Below is a small trained network, with its code and all its weights. Each question gives an input and a class and asks what happens when units are switched off, that is, made to give their printed mean instead of their output.

import numpy as np


def w(rows, s, z=0):
    codes = np.array(rows[::2]) - 128.0
    scale = np.full(codes.shape[1], s)
    scale[-1] = z or s
    return codes * scale


def norm(h):
    return h / np.sqrt((h * h).mean(-1, keepdims=True) + 1e-5)


def f(y):
    return y / 2 * (1 + np.tanh(0.7978845608 * (y + 0.044715 * y**3)))


def log_softmax(a):
    a = a - a.max(-1, keepdims=True)
    return a - np.log(np.exp(a).sum(-1, keepdims=True))


def net(x, mask):
    res = np.array(x, float).reshape(1, 2) / 4 @ E
    u = 0
    for l in range(4):
        y = f(norm(res) @ A[l][:, :-1].T + A[l][:, -1])
        res = res + np.where(mask[u : u + 6], y, B[l][:, -1]) @ B[l][:, :-1]
        u += 6
    return log_softmax(norm(res)[-1] @ U[:, :-1].T + U[:, -1])


A, B = {}, {}
E = w([
[104,120,136,251],'x0',
[55,133,185,105],'x1',
],0.0033)
A[0] = w([
[140,142,103,85,82],'L0N1',
[253,145,88,90,6],'L0N2',
[168,120,124,99,50],'L0N3',
[205,109,94,97,31],'L0N4',
[105,127,112,98,78],'L0N5',
[127,126,204,49,132],'L0N6',
],0.0059,0.0019)
B[0] = w([
[143,98,66,106,139],'L0N1',
[202,97,252,110,234],'L0N2',
[176,104,139,47,117],'L0N3',
[209,140,211,89,166],'L0N4',
[124,144,135,74,116],'L0N5',
[34,71,32,26,249],'L0N6',
],0.0031,0.0018)
A[1] = w([
[78,85,142,62,161],'L1N1',
[161,170,150,31,80],'L1N2',
[143,120,119,168,116],'L1N3',
[104,104,177,117,53],'L1N4',
[245,108,60,146,40],'L1N5',
[2,109,95,127,7],'L1N6',
],0.0059,0.0019)
B[1] = w([
[37,161,158,107,249],'L1N1',
[116,133,54,254,223],'L1N2',
[81,167,75,114,154],'L1N3',
[164,155,141,84,113],'L1N4',
[134,135,173,40,196],'L1N5',
[130,181,226,121,226],'L1N6',
],0.0055,0.0018)
A[2] = w([
[144,152,177,186,53],'L2N1',
[118,103,132,255,3],'L2N2',
[156,160,59,160,97],'L2N3',
[114,58,156,111,99],'L2N4',
[225,149,185,116,117],'L2N5',
[102,112,104,223,18],'L2N6',
],0.0063,0.0017)
B[2] = w([
[178,146,94,190,168],'L2N1',
[69,9,57,166,250],'L2N2',
[95,127,188,111,141],'L2N3',
[105,165,110,85,121],'L2N4',
[252,123,33,239,218],'L2N5',
[100,58,134,183,194],'L2N6',
],0.0039,0.002)
A[3] = w([
[147,49,106,158,108],'L3N1',
[112,97,112,236,104],'L3N2',
[121,106,186,131,115],'L3N3',
[254,71,138,94,3],'L3N4',
[194,99,75,134,114],'L3N5',
[90,130,46,49,210],'L3N6',
],0.0084,0.0032)
B[3] = w([
[38,130,148,94,188],'L3N1',
[111,44,84,132,253],'L3N2',
[161,150,154,118,133],'L3N3',
[79,41,185,23,208],'L3N4',
[169,126,254,85,195],'L3N5',
[216,105,82,182,221],'L3N6',
],0.0063,0.004)
U = w([
[185,190,155,167,54],'0',
[53,211,34,56,133],'1',
[44,222,252,124,141],'2',
[204,62,226,49,195],'3',
[147,151,137,136,3],'4',
[238,131,21,131,158],'5',
[41,30,105,183,191],'6',
],0.015,0.0075)

Each question gives the input, the list of numbers given to net, and the class t.
The units are the neurons (one row each of A and B). Each row of codes is followed by its name. A weight is (code - 128) times the scale printed after its matrix; where a second scale follows, it is the last column's (A, B and U).
mask holds one flag per neuron, layer by layer. A switched-off neuron (its flag False) gives its mean, the last column of its row in B, instead of its output. The means were averaged over made-up inputs and are rounded, as every weight is.
A unit's drop is (log p(t) with every unit on - log p(t) with that unit switched off) / (log p(t) with every unit on - log p(t) with every unit switched off).
The circuit of an input: a set's keep is (log p(t) with only the set's units on - log p(t) with every unit switched off) / (log p(t) with every unit on - log p(t) with every unit switched off). Starting from the 12 units with the biggest drops (on a tie, the unit counted first), units are removed one at a time, each time the one whose removal leaves the highest keep (on an exact tie, the one counted first), for as long as the keep stays at least 0.8.
units of the circuit, in order: the units of the circuit, biggest drop first
k most important neurons: the k neurons with the biggest drops, biggest first
top k neurons in layer l: the k neurons of layer l with the biggest drops, biggest first
drop when u is switched off: that unit's drop, to one decimal
input [-6,-2], class 5: units of the circuit, in order : (L3N6)
input [-2,5], class 2: units of the circuit, in order : (L3N2, L1N1)
input [5,7], class 2: 2 most important neurons : (L1N2, L1N6)
input [-4,8], class 1: 2 most important neurons : (L0N6, L3N5)
input [-4,3], class 1: 2 most important neurons : (L1N1, L2N5)
input [-8,5], class 5: units of the circuit, in order : (L3N6, L1N2)
input [-3,-1], class 5: 3 most important neurons : (L0N6, L1N1, L2N5)
input [4,-8], class 3: 2 most important neurons : (L1N5, L1N2)
input [-1,1], class 1: top 3 neurons in layer 2 : (L2N5, L2N2, L2N1)
input [-1,0], class 5: 2 most important neurons : (L0N6, L3N6)
input [-3,0], class 5: 2 most important neurons : (L0N6, L3N6)
input [-2,4], class 1: 2 most important neurons : (L0N6, L3N5)
input [-8,7], class 1: 2 most important neurons : (L1N1, L2N5)
input [2,-4], class 3: units of the circuit, in order : (L1N5)
input [-7,1], class 5: drop when L3N6 is switched off : 0.6
input [0,2], class 2: drop when L1N6 is switched off : 0.9
input [4,8], class 2: drop when L1N2 is switched off : 0.3
